Below are the code and all the weights of a small trained network. Each question names an input and a class and asks about switching units off, where a switched-off unit gives its printed mean instead of its output.

import numpy as np


def w(rows, s, z=0):
    codes = np.array(rows[::2]) - 128.0
    scale = np.full(codes.shape[1], s)
    scale[-1] = z or s
    return codes * scale


def f(y):
    return np.maximum(y, 0)


def log_softmax(a):
    a = a - a.max(-1, keepdims=True)
    return a - np.log(np.exp(a).sum(-1, keepdims=True))


def net(x, mask):
    res = np.array(x, float).reshape(1, 3) / 4 @ E
    y = f(res @ A[0][:, :-1].T + A[0][:, -1])
    res = res + np.where(mask, y, B[0][:, -1]) @ B[0][:, :-1]
    return log_softmax(res[-1] @ U[:, :-1].T + U[:, -1])


A, B = {}, {}
E = w([
[206,62,90,89,151,137,131,67,177,170,53],'x0',
[119,116,155,172,220,105,124,78,208,168,217],'x1',
[205,124,186,158,49,42,245,98,150,111,152],'x2',
],0.012)
A[0] = w([
[189,129,53,136,104,162,164,140,103,182,26,56],'N0',
[192,16,151,76,131,165,130,107,153,160,98,67],'N1',
[149,139,52,9,69,73,147,169,94,137,84,2],'N2',
[142,45,100,136,214,86,131,86,180,223,211,158],'N3',
[71,115,47,144,155,132,9,119,62,161,111,115],'N4',
[120,90,157,32,52,138,104,133,57,133,119,24],'N5',
[196,187,149,149,137,84,254,97,93,116,106,172],'N6',
[62,193,146,129,130,205,145,151,138,113,135,42],'N7',
[218,60,154,118,90,28,175,110,90,85,159,89],'N8',
[81,93,105,38,159,175,102,120,188,149,59,170],'N9',
[50,158,222,207,101,122,139,189,15,105,143,87],'N10',
[112,148,144,139,143,61,152,110,211,173,164,28],'N11',
[141,68,69,108,107,108,130,36,167,154,62,167],'N12',
],0.0088,0.0016)
B[0] = w([
[243,167,185,160,196,115,92,179,255,82,83,180],'N0',
[212,194,125,239,92,16,129,95,159,139,184,193],'N1',
[115,148,168,24,218,78,197,190,143,99,73,182],'N2',
[156,165,236,37,159,88,205,230,165,87,7,249],'N3',
[97,57,99,122,127,207,119,61,38,159,108,230],'N4',
[66,147,169,71,173,153,173,187,145,67,75,172],'N5',
[98,39,113,91,91,253,164,100,87,226,150,231],'N6',
[163,167,61,137,105,156,89,133,114,204,136,177],'N7',
[78,79,93,105,77,176,190,58,34,191,169,236],'N8',
[42,60,64,183,52,174,119,105,113,175,179,202],'N9',
[251,184,167,164,73,5,25,181,111,101,102,227],'N10',
[119,167,95,145,121,130,195,92,176,124,53,198],'N11',
[178,150,83,235,80,131,73,176,146,149,247,201],'N12',
],0.0073,0.015)
U = w([
[46,59,92,145,64,232,121,73,47,192,177,110],'0',
[187,181,145,254,75,87,55,167,151,92,187,186],'1',
[102,154,213,79,192,141,150,208,178,45,77,2],'2',
],0.0073,0.0016)

Each question gives the input, the list of numbers given to net, and the class t.
The units are the neurons (one row each of A and B). Each row of codes is followed by its name. A weight is (code - 128) times the scale printed after its matrix; where a second scale follows, it is the last column's (A, B and U).
mask holds one flag per neuron, in row order. A switched-off neuron (its flag False) gives its mean, the last column of its row in B, instead of its output. The means were averaged over made-up inputs and are rounded, as every weight is.
A unit's drop is (log p(t) with every unit on - log p(t) with that unit switched off) / (log p(t) with every unit on - log p(t) with every unit switched off).
The circuit of an input: a set's keep is (log p(t) with only the set's units on - log p(t) with every unit switched off) / (log p(t) with every unit on - log p(t) with every unit switched off). Starting from the 12 units with the biggest drops (on a tie, the unit counted first), units are removed one at a time, each time the one whose removal leaves the highest keep (on an exact tie, the one counted first), for as long as the keep stays at least 0.8.
units of the circuit, in order: the units of the circuit, biggest drop first
unit that matters most: the unit with the biggest drop
k most important neurons: the k neurons with the biggest drops, biggest first
drop when u is switched off: that unit's drop, to one decimal
input [5,-7,-2], class 2: units of the circuit, in order	(N2)
input [7,-2,5], class 1: 3 most important neurons	(N0, N1, N12)
input [1,2,-1], class 2: 2 most important neurons	(N8, N6)
input [7,7,7], class 0: 4 most important neurons	(N8, N6, N10, N0)
input [-7,-7,0], class 1: 3 most important neurons	(N10, N3, N7)
input [-6,5,-4], class 1: 3 most important neurons	(N10, N6, N8)
input [-7,-8,-6], class 2: 4 most important neurons	(N5, N2, N10, N12)
input [-2,8,-7], class 2: 4 most important neurons	(N3, N8, N6, N12)
input [-3,-2,0], class 1: 2 most important neurons	(N3, N10)
input [-5,-7,3], class 2: 4 most important neurons	(N2, N5, N12, N1)
input [-5,7,7], class 0: 2 most important neurons	(N6, N8)
input [-4,-1,4], class 0: 2 most important neurons	(N6, N1)
input [-7,-6,7], class 0: 3 most important neurons	(N6, N8, N3)
input [-5,8,3], class 2: units of the circuit, in order	(N3)
input [8,-4,6], class 1: 3 most important neurons	(N0, N1, N12)
input [-6,-8,-7], class 2: 4 most important neurons	(N5, N10, N2, N8)
input [-8,-3,-3], class 1: drop when N10 is switched off	1.2
input [7,6,-1], class 1: drop when N3 is switched off	0.0
input [8,7,-6], class 1: drop when N1 is switched off	0.8
input [-6,6,6], class 0: drop when N12 is switched off	0.3
input [4,7,-5], class 2: unit that matters most	N3
